Below are the code and all the weights of a small trained network. Each question names an input and a class and asks about switching units off, where a switched-off unit gives its printed mean instead of its output.

import numpy as np


def w(rows, s, z=0):
    codes = np.array(rows[::2]) - 128.0
    scale = np.full(codes.shape[1], s)
    scale[-1] = z or s
    return codes * scale


def norm(h):
    return h / np.sqrt((h * h).mean(-1, keepdims=True) + 1e-5)


def f(y):
    return np.maximum(y, 0)


def log_softmax(a):
    a = a - a.max(-1, keepdims=True)
    return a - np.log(np.exp(a).sum(-1, keepdims=True))


def net(x, mask):
    res = np.array(x, float).reshape(1, 7) / 4 @ E
    u = 0
    for l in range(3):
        y = f(norm(res) @ A[l][:, :-1].T + A[l][:, -1])
        res = res + np.where(mask[u : u + 9], y, B[l][:, -1]) @ B[l][:, :-1]
        u += 9
    return log_softmax(norm(res)[-1] @ U[:, :-1].T + U[:, -1])


A, B = {}, {}
E = w([
[201,56,90,116,19,180,155],'x0',
[57,198,201,221,123,229,137],'x1',
[108,103,117,45,127,173,171],'x2',
[2,122,12,153,46,211,138],'x3',
[155,38,110,175,198,203,72],'x4',
[108,134,223,96,93,162,7],'x5',
[17,36,188,182,116,23,68],'x6',
],0.0063)
A[0] = w([
[105,164,146,97,234,81,167,113],'L0N0',
[73,106,252,102,159,123,96,164],'L0N1',
[134,77,187,139,134,61,171,18],'L0N2',
[99,87,130,162,147,94,86,34],'L0N3',
[126,51,99,245,215,87,50,136],'L0N4',
[146,88,78,125,131,83,125,2],'L0N5',
[237,140,112,123,191,139,200,113],'L0N6',
[127,63,104,217,125,219,226,146],'L0N7',
[133,81,45,57,177,244,128,140],'L0N8',
],0.014,0.0036)
B[0] = w([
[59,149,102,91,162,136,204,205],'L0N0',
[149,112,209,203,161,108,149,234],'L0N1',
[147,109,73,121,98,101,98,184],'L0N2',
[190,147,116,150,142,107,113,173],'L0N3',
[184,101,142,217,200,71,49,254],'L0N4',
[105,103,112,211,119,147,138,167],'L0N5',
[192,165,199,123,103,50,193,236],'L0N6',
[26,151,136,93,147,134,247,237],'L0N7',
[176,106,50,140,144,236,34,251],'L0N8',
],0.016,0.0092)
A[1] = w([
[115,182,171,149,149,165,109,135],'L1N0',
[133,115,166,178,95,137,150,116],'L1N1',
[96,113,105,118,65,151,73,5],'L1N2',
[124,67,161,44,160,33,114,79],'L1N3',
[90,149,113,148,170,254,133,43],'L1N4',
[109,125,231,123,154,155,84,71],'L1N5',
[153,102,63,59,84,124,135,89],'L1N6',
[118,164,152,76,157,137,86,18],'L1N7',
[83,113,85,48,122,124,119,129],'L1N8',
],0.019,0.0026)
B[1] = w([
[120,110,132,157,214,191,113,178],'L1N0',
[119,84,204,62,96,141,155,184],'L1N1',
[77,77,134,18,173,172,107,149],'L1N2',
[74,34,119,39,110,110,191,194],'L1N3',
[113,135,62,61,189,253,133,253],'L1N4',
[135,138,149,201,74,33,102,190],'L1N5',
[146,207,93,107,132,180,98,176],'L1N6',
[64,147,117,141,173,102,116,131],'L1N7',
[82,131,116,197,66,156,131,165],'L1N8',
],0.016,0.011)
A[2] = w([
[73,88,131,169,150,71,64,41],'L2N0',
[191,176,124,124,143,153,186,117],'L2N1',
[183,122,168,206,177,123,77,140],'L2N2',
[123,126,142,87,50,97,59,5],'L2N3',
[94,208,254,118,177,162,89,111],'L2N4',
[163,54,68,76,154,145,108,156],'L2N5',
[119,188,126,144,216,57,176,63],'L2N6',
[221,156,140,98,124,111,91,111],'L2N7',
[139,119,88,152,102,151,76,58],'L2N8',
],0.018,0.0026)
B[2] = w([
[238,136,124,166,184,92,50,212],'L2N0',
[154,58,147,100,213,73,41,195],'L2N1',
[25,77,118,197,56,89,73,252],'L2N2',
[156,64,32,159,211,129,198,143],'L2N3',
[105,136,81,235,200,150,54,187],'L2N4',
[136,152,157,196,157,163,102,209],'L2N5',
[134,26,108,25,48,150,148,220],'L2N6',
[156,253,127,103,44,88,148,169],'L2N7',
[140,166,185,109,210,126,170,154],'L2N8',
],0.015,0.012)
U = w([
[109,140,77,122,183,212,115,230],'0',
[225,215,136,86,105,103,97,64],'1',
[69,181,101,138,8,116,163,18],'2',
[147,74,135,58,119,49,193,191],'3',
[68,193,200,141,121,124,152,3],'4',
[143,79,142,216,141,57,42,167],'5',
],0.018,0.0047)

Each question gives the input, the list of numbers given to net, and the class t.
The units are the neurons (one row each of A and B). Each row of codes is followed by its name. A weight is (code - 128) times the scale printed after its matrix; where a second scale follows, it is the last column's (A, B and U).
mask holds one flag per neuron, layer by layer. A switched-off neuron (its flag False) gives its mean, the last column of its row in B, instead of its output. The means were averaged over made-up inputs and are rounded, as every weight is.
A unit's drop is (log p(t) with every unit on - log p(t) with that unit switched off) / (log p(t) with every unit on - log p(t) with every unit switched off).
The circuit of an input: a set's keep is (log p(t) with only the set's units on - log p(t) with every unit switched off) / (log p(t) with every unit on - log p(t) with every unit switched off). Starting from the 12 units with the biggest drops (on a tie, the unit counted first), units are removed one at a time, each time the one whose removal leaves the highest keep (on an exact tie, the one counted first), for as long as the keep stays at least 0.8.
circuit, biggest first: the units of the circuit, biggest drop first
most important unit: the unit with the biggest drop
k most important neurons: the k neurons with the biggest drops, biggest first
drop of u: that unit's drop, to one decimal
input [-4,-7,-7,-6,-7,7,-1], class 3: most important unit	L1N3
input [-3,1,4,0,-2,-3,2], class 3: circuit, biggest first	L0N8, L2N6
input [6,-8,0,1,2,-8,-3], class 1: 2 most important neurons	L0N6, L0N8
input [-8,-8,4,-8,8,-8,1], class 3: 2 most important neurons	L0N0, L0N6
input [1,-6,5,3,-6,1,5], class 0: 4 most important neurons	L0N6, L0N4, L0N1, L0N7
input [4,6,7,-6,7,-7,-2], class 3: 2 most important neurons	L0N6, L0N7
input [1,-5,-1,4,-6,3,-2], class 0: 2 most important neurons	L0N6, L0N4
input [3,0,2,-1,5,-3,0], class 0: 2 most important neurons	L0N8, L0N7
input [5,-4,-7,-3,-7,6,0], class 3: 2 most important neurons	L0N8, L0N4
input [5,-6,-4,-3,-6,4,0], class 3: 3 most important neurons	L0N8, L1N4, L1N3
input [7,-4,-6,-2,-6,-7,-2], class 3: drop of L0N8	0.3
input [-2,3,1,-8,4,-4,1], class 3: drop of L0N6	0.3
input [5,6,1,-2,-2,1,-1], class 0: drop of L0N6	0.3
input [6,1,-1,-4,-5,-5,-2], class 3: drop of L1N6	0.0
input [-8,-1,0,-5,-4,-1,5], class 3: most important unit	L0N0
